Below are the code and all the weights of a small trained network. Each question names an input and a class and asks about switching units off, where a switched-off unit gives its printed mean instead of its output.

import numpy as np


def w(rows, s, z=0):
    codes = np.array(rows[::2]) - 128.0
    scale = np.full(codes.shape[1], s)
    scale[-1] = z or s
    return codes * scale


def f(y):
    return np.maximum(y, 0)


def log_softmax(a):
    a = a - a.max(-1, keepdims=True)
    return a - np.log(np.exp(a).sum(-1, keepdims=True))


def net(x, mask):
    res = np.array(x, float).reshape(1, 4) / 4 @ E
    y = f(res @ A[0][:, :-1].T + A[0][:, -1])
    res = res + np.where(mask, y, B[0][:, -1]) @ B[0][:, :-1]
    return log_softmax(res[-1] @ U[:, :-1].T + U[:, -1])


A, B = {}, {}
E = w([
[229,88,229,138,60,129,78,97,76,58,221],'x0',
[119,54,133,40,135,166,52,230,190,198,196],'x1',
[57,83,202,200,133,222,63,98,45,217,61],'x2',
[157,65,2,190,249,129,57,91,85,98,200],'x3',
],0.0057)
A[0] = w([
[210,98,188,168,63,118,95,81,84,85,170,75],'neuron 0',
[89,193,201,82,16,126,186,165,139,152,97,151],'neuron 1',
[51,123,136,163,152,188,105,111,113,188,66,77],'neuron 2',
[20,156,37,149,220,137,161,135,181,170,71,175],'neuron 3',
[86,101,188,179,110,202,73,112,82,184,86,70],'neuron 4',
[194,177,91,48,106,43,192,168,220,47,196,61],'neuron 5',
[120,56,143,35,140,162,75,211,183,194,187,112],'neuron 6',
[211,162,85,69,121,34,174,159,208,52,174,63],'neuron 7',
[210,85,234,138,86,146,82,104,71,85,215,28],'neuron 8',
[153,61,12,213,250,115,55,92,78,81,188,59],'neuron 9',
[94,172,212,93,47,125,191,152,169,151,86,50],'neuron 10',
[86,69,184,176,117,194,91,116,55,199,83,43],'neuron 11',
[116,202,136,184,106,95,169,47,90,81,82,61],'neuron 12',
[101,166,216,95,50,116,162,150,169,145,83,74],'neuron 13',
[218,68,217,146,58,136,80,103,67,67,202,79],'neuron 14',
[115,57,129,52,127,162,70,210,197,195,162,128],'neuron 15',
[77,76,203,181,118,215,76,115,62,173,99,73],'neuron 16',
[2,169,17,124,189,132,172,160,178,206,27,104],'neuron 17',
[111,202,126,199,106,96,171,54,88,87,74,69],'neuron 18',
[114,182,217,94,58,119,167,151,181,146,72,42],'neuron 19',
[102,47,148,41,115,154,91,203,190,190,171,58],'neuron 20',
[135,182,206,80,29,128,148,143,156,136,67,7],'neuron 21',
[109,45,94,81,150,152,61,177,158,157,192,135],'neuron 22',
[82,85,185,164,130,198,87,114,61,187,92,37],'neuron 23',
[135,193,118,206,116,91,185,51,73,74,88,169],'neuron 24',
[156,165,95,221,175,90,164,50,69,85,109,111],'neuron 25',
[168,171,70,75,131,63,173,146,186,114,143,67],'neuron 26',
],0.0053,0.0018)
B[0] = w([
[190,160,166,116,117,56,199,167,169,208,198,188],'neuron 0',
[161,42,80,166,166,166,72,98,81,181,191,220],'neuron 1',
[93,200,98,183,54,87,101,126,181,93,146,212],'neuron 2',
[184,141,174,122,100,63,161,149,156,208,199,241],'neuron 3',
[82,191,74,175,61,124,65,103,160,65,136,221],'neuron 4',
[77,180,70,188,46,132,64,103,161,56,122,223],'neuron 5',
[173,183,180,139,162,202,182,185,63,60,69,232],'neuron 6',
[65,184,39,215,40,139,38,109,154,48,115,213],'neuron 7',
[171,179,154,128,102,59,188,168,187,204,211,201],'neuron 8',
[176,2,45,176,193,185,62,82,88,223,246,242],'neuron 9',
[154,54,68,171,189,168,85,110,86,174,205,202],'neuron 10',
[66,193,70,179,52,120,68,116,166,70,141,225],'neuron 11',
[180,155,181,136,180,220,195,206,54,68,71,196],'neuron 12',
[162,58,61,155,199,175,69,88,95,176,206,199],'neuron 13',
[173,179,181,122,91,24,200,162,204,228,220,209],'neuron 14',
[180,175,182,125,161,199,179,193,67,66,75,231],'neuron 15',
[83,190,68,197,53,118,74,110,175,56,135,231],'neuron 16',
[217,186,186,120,94,37,208,179,210,232,227,255],'neuron 17',
[162,167,183,128,157,202,179,201,65,86,77,201],'neuron 18',
[170,40,63,184,188,174,87,98,100,170,213,198],'neuron 19',
[160,160,158,140,172,211,179,197,59,68,68,218],'neuron 20',
[150,67,59,158,179,172,96,110,107,177,231,194],'neuron 21',
[175,132,157,135,170,196,158,170,51,98,90,214],'neuron 22',
[59,188,55,200,34,112,74,116,164,62,143,217],'neuron 23',
[178,136,171,124,159,186,149,188,76,91,90,217],'neuron 24',
[179,124,151,139,159,204,146,168,70,112,128,207],'neuron 25',
[75,186,84,201,38,118,62,107,157,88,160,185],'neuron 26',
],0.0048,0.0068)
U = w([
[82,180,73,158,72,120,78,105,174,51,123,106],'0',
[153,1,77,141,181,162,97,96,93,181,165,110],'1',
[157,155,190,123,161,190,183,182,62,68,81,121],'2',
[159,163,175,120,114,37,193,150,198,210,158,123],'3',
[120,106,145,105,123,111,114,98,130,123,97,255],'4',
[86,54,162,95,143,112,150,61,148,108,52,92],'5',
[83,88,156,80,134,112,138,95,141,122,69,95],'6',
[76,82,142,96,165,97,139,76,140,111,68,91],'7',
],0.0097,0.0086)

Each question gives the input, the list of numbers given to net, and the class t.
The units are the neurons (one row each of A and B). Each row of codes is followed by its name. A weight is (code - 128) times the scale printed after its matrix; where a second scale follows, it is the last column's (A, B and U).
mask holds one flag per neuron, in row order. A switched-off neuron (its flag False) gives its mean, the last column of its row in B, instead of its output. The means were averaged over made-up inputs and are rounded, as every weight is.
A unit's drop is (log p(t) with every unit on - log p(t) with that unit switched off) / (log p(t) with every unit on - log p(t) with every unit switched off).
The circuit of an input: a set's keep is (log p(t) with only the set's units on - log p(t) with every unit switched off) / (log p(t) with every unit on - log p(t) with every unit switched off). Starting from the 12 units with the biggest drops (on a tie, the unit counted first), units are removed one at a time, each time the one whose removal leaves the highest keep (on an exact tie, the one counted first), for as long as the keep stays at least 0.8.
units of the circuit, in order: the units of the circuit, biggest drop first
top k neurons: the k neurons with the biggest drops, biggest first
drop when u is switched off: that unit's drop, to one decimal
input [-8,-7,2,-3], class 3: units of the circuit, in order -> neuron 17
input [7,5,-6,4], class 3: top 2 neurons -> neuron 14; neuron 8
input [6,-5,4,2], class 3: units of the circuit, in order -> neuron 14; neuron 0
input [5,6,-2,-2], class 2: units of the circuit, in order -> neuron 6; neuron 20
input [-5,-3,-2,2], class 3: units of the circuit, in order -> neuron 17; neuron 3
input [-8,4,-3,1], class 3: top 2 neurons -> neuron 17; neuron 3
input [-7,1,6,-4], class 3: top 4 neurons -> neuron 17; neuron 3; neuron 7; neuron 5
input [6,-8,-7,1], class 2: top 2 neurons -> neuron 12; neuron 24
input [4,-3,5,2], class 0: top 2 neurons -> neuron 17; neuron 16
input [8,-5,-6,-1], class 3: top 3 neurons -> neuron 14; neuron 0; neuron 8
input [-5,-3,-1,-3], class 3: top 2 neurons -> neuron 17; neuron 9
input [3,8,3,-8], class 1: drop when neuron 10 is switched off -> 0.3
input [5,4,6,-1], class 0: drop when neuron 16 is switched off -> 0.2
input [-4,-7,7,-3], class 0: units of the circuit, in order -> neuron 2
input [0,-6,0,-1], class 2: drop when neuron 21 is switched off -> 0.0
input [8,-7,8,-8], class 0: drop when neuron 11 is switched off -> 0.8
